The same points and some others measured another way (B), then each row and its match in B:
B (72 x 22):
[[-121   66  171   -8  311  244 -112 -109 -109  210  110 -203  -16   48
   152   50 -135  223 -287  194  335 -170]
 [  31 -311   -9  246  111   26  203   25 -146   15 -207 -466   -9 -102
   259  244 -259  213 -202  166  143 -304]
 [-319 -500 -258  -21   71  264   30 -244  374  112  247  249 -112  -49
  -434  -96  176 -100  533 -297   92   79]
 [-234 -534 -199   52  230  141    8   24 -134 -205  -10 -486 -265 -237
   247  320 -158  361 -302  273  323 -151]
 [  44  142 -232  128  -78 -419 -351   81 -367 -316  151  -94   66  231
  -314   -2  -31 -117  163  331 -640  318]
 [ -34 -154 -153   14   46   97   55  115   74  -44   73  -17   51  -37
  -455   54  163 -328  229 -320 -143  197]
 [-111   51 -174  166   62   -5  -34  -31 -196 -188  -40 -139 -201  195
   -21   86    9  117    6  321 -164   23]
 [  70  101   87  245   30   -4  -16 -226  -18  224   20  -26   10  369
  -130  -88  -17    6  203   19  -96 -148]
 [  63  292   90  156    4   74  -49  -46  -36  293  120   34  207  261
  -226  -44  116 -130  180 -127 -112   83]
 [ -46 -324 -127  188  -88   72  -15  -47  108  256  222 -136  103  -18
  -121  151  162   48  238 -281  107   57]
 [-115  -59  -71  -28   74    0 -332   -9 -125  174  432  -17  121  -97
   -10   44   36  121  -49   64   35  174]
 [ -37  -15   46  224  155  157  131  -23 -127   97 -153 -383   15   76
   160  200 -138  226 -133  181  188 -209]
 [ -45 -225  -38    1   -4   33  107 -162  214  197  124  347  102  -32
  -309 -229  -39 -331  340 -221 -199  -29]
 [ -65 -275  -96  -13   21  -67 -139  -80   64  -84  154  -69  -71  145
  -359  -12   26 -199  148  -90 -111   97]
 [ -62 -341  -95  -22  -47    7   62 -138  135  175  220  357  -58 -159
   -47 -171  -11 -192  118 -131 -125  -48]
 [-159 -277 -165 -100  211  142   16  137  -68  -36  146    2   36 -415
   -47   61  -83  -64  -99  -10    4   70]
 [ -96 -511 -136   17  179  116  147   18   68   56   50  -47   51 -395
   -64   30 -166  -53   67 -135   48 -128]
 [-181 -210   -1   37  411  443  189  -35   79   64 -111 -256  -59 -119
  -130  120  -56   82   -2  -97  367 -188]
 [ 174   83   70  143 -280 -338 -107  -87 -136  205  169  133  138  228
    71 -102  -86 -161  -19  122 -376    7]
 [-109   12 -183 -200 -290 -440 -430  -75 -103 -229  404  381  -64  263
  -298 -206   31 -375   73  298 -613  415]
 [ -84  458  114 -171 -300 -122  -54 -175   92  -17   56  493  -41  601
  -273 -261   67 -550   23  239 -444  238]
 [ 147  463   58  -40 -177 -379 -244  219 -415 -145   97  -21  188  205
    -4   11 -111 -294 -337  385 -551  288]
 [-103 -228  -51  -48 -114   74   73  -80  159  201  189  244   13  -71
   -18  -53   36 -186   47 -116  -16   32]
 [ -21 -226   49 -117 -352 -331 -300  -95   72  185  393   76  247  122
   -73  -24  -75 -250  -30   30 -174  199]
 [  72   33   -5 -104  -25 -394 -263  117 -378 -136  186   32  126 -137
   156  -68 -337 -138 -381  443 -444   83]
 [ -68 -403  -35   84 -134 -232 -193 -213   82  165  225 -109  232   74
  -115   -9 -214    6  233   85  -99  -21]
 [-135 -275  -10  -74  -41   81   51 -269  250  205  195  399 -108   60
  -135 -230   -7 -225  162 -103  -39  -84]
 [-151 -353 -103  -89  -90  -80  -45 -197  119   41  223  307 -123  -31
   -26 -161  -84 -147   56   93 -144  -19]
 [ 110 -156  -27  139  248  259  299  196  -10  279  -17  -28  251 -447
  -105   45  -19 -163   82 -433   16  -96]
 [ -93   97 -119   22   -5  153  128  -23  -11  115  122  409 -129  -47
     7 -135  132 -142   43    6 -184   54]
 [  51  377   48  -28   42  119  -72  183  -93  157  172   63  199   98
  -303   18  219 -323  -17 -224 -149  291]
 [ -90 -219  114 -165  214    6  -85   -8  -85  -84   19 -221  -11  -73
    26   44 -313  -77 -363  223  112 -118]
 [  56  428  139  -52 -123 -137 -395 -102  -89  373  492  353  260  282
  -194 -219  132 -228   69  -15 -279  285]
 [-224 -369  -97  147  224  545  328 -256  354  253  -24   67 -275   23
  -185   -8  205   57  324 -359  405 -236]
 [ -41  -22 -129  275 -129  136  162 -208   99  303  108  276 -130  172
    31  -73  217   50  294 -104  -75  -71]
 [ -94 -352 -126   93  247   35 -114  -16 -193 -156   62 -385 -262  -67
    83  173  -93  253 -213  188  159 -131]
 [-195 -309 -235  152   52  168   11  -89  -23   71  173  -59 -216 -112
   159  136  114  285   27   62  157  -35]
 [ -27   19  125 -157 -229  -56  -81   -1  144  258  245  165  302   90
  -178  -40    7 -410  -16 -139  -95  206]
 [  21  153  -14  131  244  101   62 -138 -143   71    9  249 -173   91
   -62 -234  -51  -32   66  116 -218 -168]
 [-214 -340 -202   95  119  327  195 -149  199  153   95  183 -181 -130
   -98  -25  141   30  269 -186  136  -83]
 [-121 -411 -203  221  -71  -14    0 -324  231  131  138  100  -64  211
  -346 -100   78  -15  585 -150 -112  -47]
 [  54  175   97   13  318   59 -115  138 -335  -46   15 -282  -10  -23
    36   81 -140   36 -368  189    8  -40]
 [  20  298   57  303  171  379  214 -148   30  491   34  203   52  122
   -18 -108  183   93  260 -205   81 -158]
 [-116 -556 -154   70  171  102  224 -108   49  -45  -58    4 -217 -267
    89  -22 -199   43  -10   44   53 -286]
 [-110   -9 -196  108 -159 -120 -265 -113 -144    2  334  103 -238  225
    63   23  201  130   10  212 -160  172]
 [ -80 -362  -90   21  107 -103 -158  -87  -98   15  204  -86   -8 -145
    44   -1 -200   94  -53  156  -36  -73]
 [  13   30  107  -45  181  192  111  204 -255  192   83  -92   17 -399
   506  150 -132  113 -640  130  217 -141]
 [ 136 -216   -3  187  107   -8   28   76  -49  155   43 -271  212  -80
  -215  101  -54  -98  128 -273  -36  -48]
 [-117  -18   37   56 -122  -14   -6 -284  -22  214  148  272 -188  163
   371 -123  -94  143 -154  369  -19 -184]
 [   6  226  101  100   88   61  -21   -5 -244  133   28  -86  -34   93
   293   55  -89  141 -337  294   33 -111]
 [ -94  -34  -45 -201  136   10  -46   35    2 -177   60  184  -20   -7
  -385 -146  -79 -419   10   21 -265  143]
 [  54  243  149  -14  261  -55 -251  100 -330  -31   63 -328  155   95
   -86   64 -196   -9 -289  240  -65   33]
 [ -73  -44 -141  153  -80   -7   14 -247  -35   65  140  332 -353  212
   117 -155   99   62   72  193 -183  -90]
 [ -10 -154  -86  103   58 -189 -238   13 -187 -206   58 -420  -11  211
  -242  156  -84    2    0  156 -130   87]
 [-212 -248 -199   49  105  221  151 -160  205 -138  -67   82 -291  205
  -429  -48  146 -188  344 -124  -31    7]
 [  -9  209  131  -20 -181 -104 -262 -135  114  325  312  136  378  366
  -408 -113   78 -316  291 -135 -186  259]
 [-203  -78  -88   90   91  195  -19 -169  -79  269  251  171 -135 -136
   383  -17    3  345 -106  240  167 -126]
 [ -94  -10  -70  -21   26   74   65  -79  -46  143  169  391  -91 -141
   152 -161  -36  -54  -60  138 -154  -42]
 [ 195   48   43  -17 -149 -448 -275  254 -338 -144  124 -308  284   51
  -105  136 -188 -283 -284  157 -406  227]
 [ -76 -230  -48  -53 -155 -167  -93   67  -46 -198   21 -323  -16  150
   -66  217  -78 -159 -208  162  -49  123]
 [ -77 -301  106  -80  -94   86   99 -174  207  240  125  139  -81   31
   101  -50  -54 -162 -155  -76  166 -145]
 [-111  -30   81   19  138  253  115  -28   -3  203    9  -98   32  -60
   151   92  -81   68 -190   64  238 -127]
 [-149 -503 -189 -107  -51 -157 -238   91 -163  -95  324 -198  -57 -327
   258  205 -136  129 -353  231   55   92]
 [   5 -146   86  348  -37   82   99 -362   48  465   64  -14  -46  219
   295  -36  -72  329  114   83  174 -374]
 [-111  -84  -18  117   19  138   11 -388  270  237  137  333 -105  372
  -390 -266  123 -151  508 -163  -78  -74]
 [-195   18  -25  111  387  401   16 -166   18   36  -15 -159 -250  209
  -217   32  108  167  109    8  272 -115]
 [ -86  -65   55  109  -33   13   16 -247  -55  336  165  201   -4  -27
   421 -104 -196  234 -117  321   28 -241]
 [  18 -199  164  -11  305  128  -34  102 -155   52  -18 -521   62 -143
   105  223 -236   85 -440   36  331 -179]
 [ -34 -286   44   36   18  -93 -197 -161  -36  107  210 -168  -59  111
    36   32 -110   73 -116   94   94  -98]
 [ 143  101  -99   85  -15 -291 -172  169 -221 -125   82  -96  303   65
  -454  -21  -73 -340  208  -27 -542  264]
 [ -89 -164   62  247   14  247  215 -405  328  482   25  203   69  231
  -153 -167   12   16  497 -213  132 -263]
 [  68  -74   74  355  261  284  311  -98 -104  379 -132 -154  -10 -148
   350   56 -138  323  -64   -3  239 -449]]
Rows of B count from 0, top down.

[ 347  -30  233  -79  110 -208  177 -332  -70  374 -243   59  169   78
   19   40 -219 -170 -171  134  125  118 -179  343  248  216 -319  272
  -36 -198  -74 -331 -281]  62
[  62 -144  -40 -222   27   35 -374  102   14 -345  678  278 -358 -142
  167   31 -129   28  212   46   42 -152   84  -60  -14 -349   35 -559
   -2  128  301 -111   84]  16
[ -64  -19 -373 -351  -79  125 -280  241   53 -292  503   65  -34  401
   51  142  -33  146  370 -182 -168  -50  112 -477 -241 -263  166 -443
  -63  369  499  -97  386]  20
[  64  -36 -115 -236   10   62 -295  133   -7 -320  575  133 -266  231
  180  148 -163   70  301 -256  -69 -121  187 -247  -19 -238   40 -534
   -1  320  349  -90  227]  37
[ 105   71   28   63   60 -119   73  270  174 -193 -345   33   26   -1
  -29  199  178  199 -204   34  153    4   30   79  400  276 -117  334
  -90  -48  -87  167  179]  7
[  85  -98  117 -137  -11  -54 -352  122  -24 -386  662  136 -407  -70
  365    4 -268   94  247 -140  -11 -215  138 -118  171 -233  127 -627
   28  297  102  -39  -12]  28
[ 159   41   -4   16  140  -82  -62  263  166 -132  -86  120  111  -54
   12   89  192  177 -460  251    3  -64  -73   32  274  167  -80  343
 -129 -101    8   82  105]  52
[ 247   47   87  -52  -48 -245  310 -184   34  382 -455 -232  373  313
   34   34 -167   24  -10   -1   85  191 -159  121  304  400 -158  308
 -114  -45 -171 -199 -193]  49
[ 215   78   52  341  197 -136  147  221  136   44 -408    0  120    3
  -26  173  165  133 -415  -52  338 -116   59  203  547  337 -185  241
 -112 -122 -230   76  -77]  51
[ 276  160  -40   83  241   24   83  163  165  -43 -170   77  -11  193
 -157  203  203   97 -417   -7  -74  -56   91   58  185  159 -204  440
 -116  -53  166  -29  275]  60
[ 244  105  -10   75  351  -36  -27  178  -30  -68 -181  208  173  334
  -36  390  165    8 -420 -189  107  -87   48   11  274  220 -365  271
  -25    7  114   -1  193]  17
[  82 -147  -47 -132   97   21 -412  112  -62 -248  714  279 -221  -39
  237   29 -170    0   79  -28   59 -243   70 -122   14 -328   54 -639
    1  180  253 -166  -52]  15
[ 284  157  193  250  241 -134   61  167  -24   24 -326   14   92  277
  125  242   -6   65 -531 -268   48 -186  113   52  522  363 -161  315
  -31  116 -194   24  -39]  30
[ 154   14  271  104  112 -188  -92  242   58 -266 -183  163 -109 -212
  170  124   42  137 -395  113  119 -141  -10  161  520  227  -68  262
  -15  -19 -237  166  -27]  4
[ 317  139   90   55  226  -28   64  124  230 -138  -22   72 -159  -18
  -75  115  180  147 -365  127  -96  -30   55  162  253  137 -221  409
 -121 -111  104   29  246]  12
[ 152  -58  142 -132  -38 -230  231 -217  -98  245 -602   56  204  118
  -72  202 -164 -147  121   -5  343  208 -147  291  292  295 -296  275
   20 -141 -124 -206 -152]  53
[ 182   61   36 -146  208  -97  199 -235 -154   75 -399  100  198  369
 -216  258   12 -157  162  -80   30   92 -217   30 -105   88 -304  405
   62   50  173 -303  147]  54
[ 309   57  -33 -104   60  -93  365 -307  139  388 -332  -97  196  180
 -267   11    0  -56   44  206   34  247 -170  250    3  169 -284  437
 -144 -244  138 -347    9]  26
[ 263  105   78   13  233  -35  -56  161   27   -9 -175  209   75  156
  -17  217   95   10 -637   47  -81 -102   37   70  272  196 -196  457
  -58  -48   80  -32  114]  39
[ 216   39   50   61  298  -55  -38  182   52 -168 -191  284    0    2
  -82  324  211   20 -379   21  210  -60   26  184  318  163 -364  301
  -26 -143   76   52  178]  13
[ 297    2   90 -199  -22 -135  268 -314   81  375 -315  -25  138   74
 -153  -14 -123  -98  -51  278    5  246 -175  303   95  187 -247  447
 -113 -251   71 -326  -86]  43
[-256 -243 -237   43 -159   58 -325  260  -78 -189  151  304 -228 -318
  -50  -35  -87  -43  225   59  442 -340  100  -97  -19 -416  410 -631
   30  141  101 -196 -195]  35
[  28 -151  112 -207  -24 -114 -331  119  -29 -485  557  172 -345 -105
  351  114 -215   99  449 -146  169  -95   67  -67  217 -177  -13 -658
   53  240   79   49   48]  58
[  15 -235  -91 -100   71  -66 -418  174  -49 -276  651  289  -76 -140
  289   79 -124   42  190   -8  350 -185   11  -60  161 -248  -36 -808
  -12   85  132  -60 -146]  10
[ -92  -93 -202   39 -210   99 -256  243  135 -108  432   30 -316 -218
   36 -290 -136  135   50  171  -51 -348  152 -217  -81 -396  601 -470
 -115  222  151 -213 -119]  57
[ 288   67   92   19  177 -108  325 -311   95  156 -197  -83   12   24
 -228  -68   31  -25  153  214  -15   79 -237  206  -69   28 -183  378
  -73 -119   64 -329    2]  27
[ 186  133  -63  108   79  -32   78  259  247   -5 -199  -41   79   47
  -85   11  192  219 -480  193 -112  -76   22   -9  236  194   47  452
 -184  -49   16   29  139]  48
[-168 -127   27   55 -202   -4 -221  199  -32 -379  163  139 -562 -314
   74  -62 -197   48  407 -111  227 -333  207  -69  104 -343  451 -539
   79  311  -16  -92  -68]  47
[-137 -190 -166   51 -159   60 -252  205   94 -209  323  190 -397 -437
  -37 -176  -69   54  217  193  280 -295  119   -9   -6 -421  410 -560
  -48   70  111 -173 -137]  45
[ 234   75   43  170  147  -85  -29  246  145   73 -122   49  151   13
   74   23   95  150 -697  171  -12 -161    6   61  395  239  -21  330
 -156  -82 -103   11  -84]  56
[-259  -80 -150  -42 -275   51 -254  290  -97 -320   85   71 -320   22
   63   -7 -206   66  375 -232   60 -334  201 -368  -43 -314  590 -487
   71  494   87 -118   25]  11
[ 193   65   17  -84  205  -94  236 -236 -141  155 -433   53  238  397
 -220  239   -1 -152  128 -111   65   80 -193   40  -66  123 -284  377
   35   40  135 -324   89]  33
[ 377   59  283  156  170 -261  367 -296  173  120 -120 -234   -8 -123
   13 -162  -39  107  142  218   68   77 -264  314  250  197 -206  259
 -114 -145 -225 -189 -186]  24
[ 243  123  228   76   97 -166   71  215  248 -269 -130  -51 -154 -110
  115   65  110  274 -279  117  -69  -15   26  137  477  291 -102  394
 -109  -24 -163  214  170]  18
[ -75 -236 -234 -235   -8   -1 -349  202   36 -356  521  303 -125 -153
   99  153    2   64  413   51  393  -41   16  -59   29 -282  -77 -702
  -21   14  286  -24   90]  68
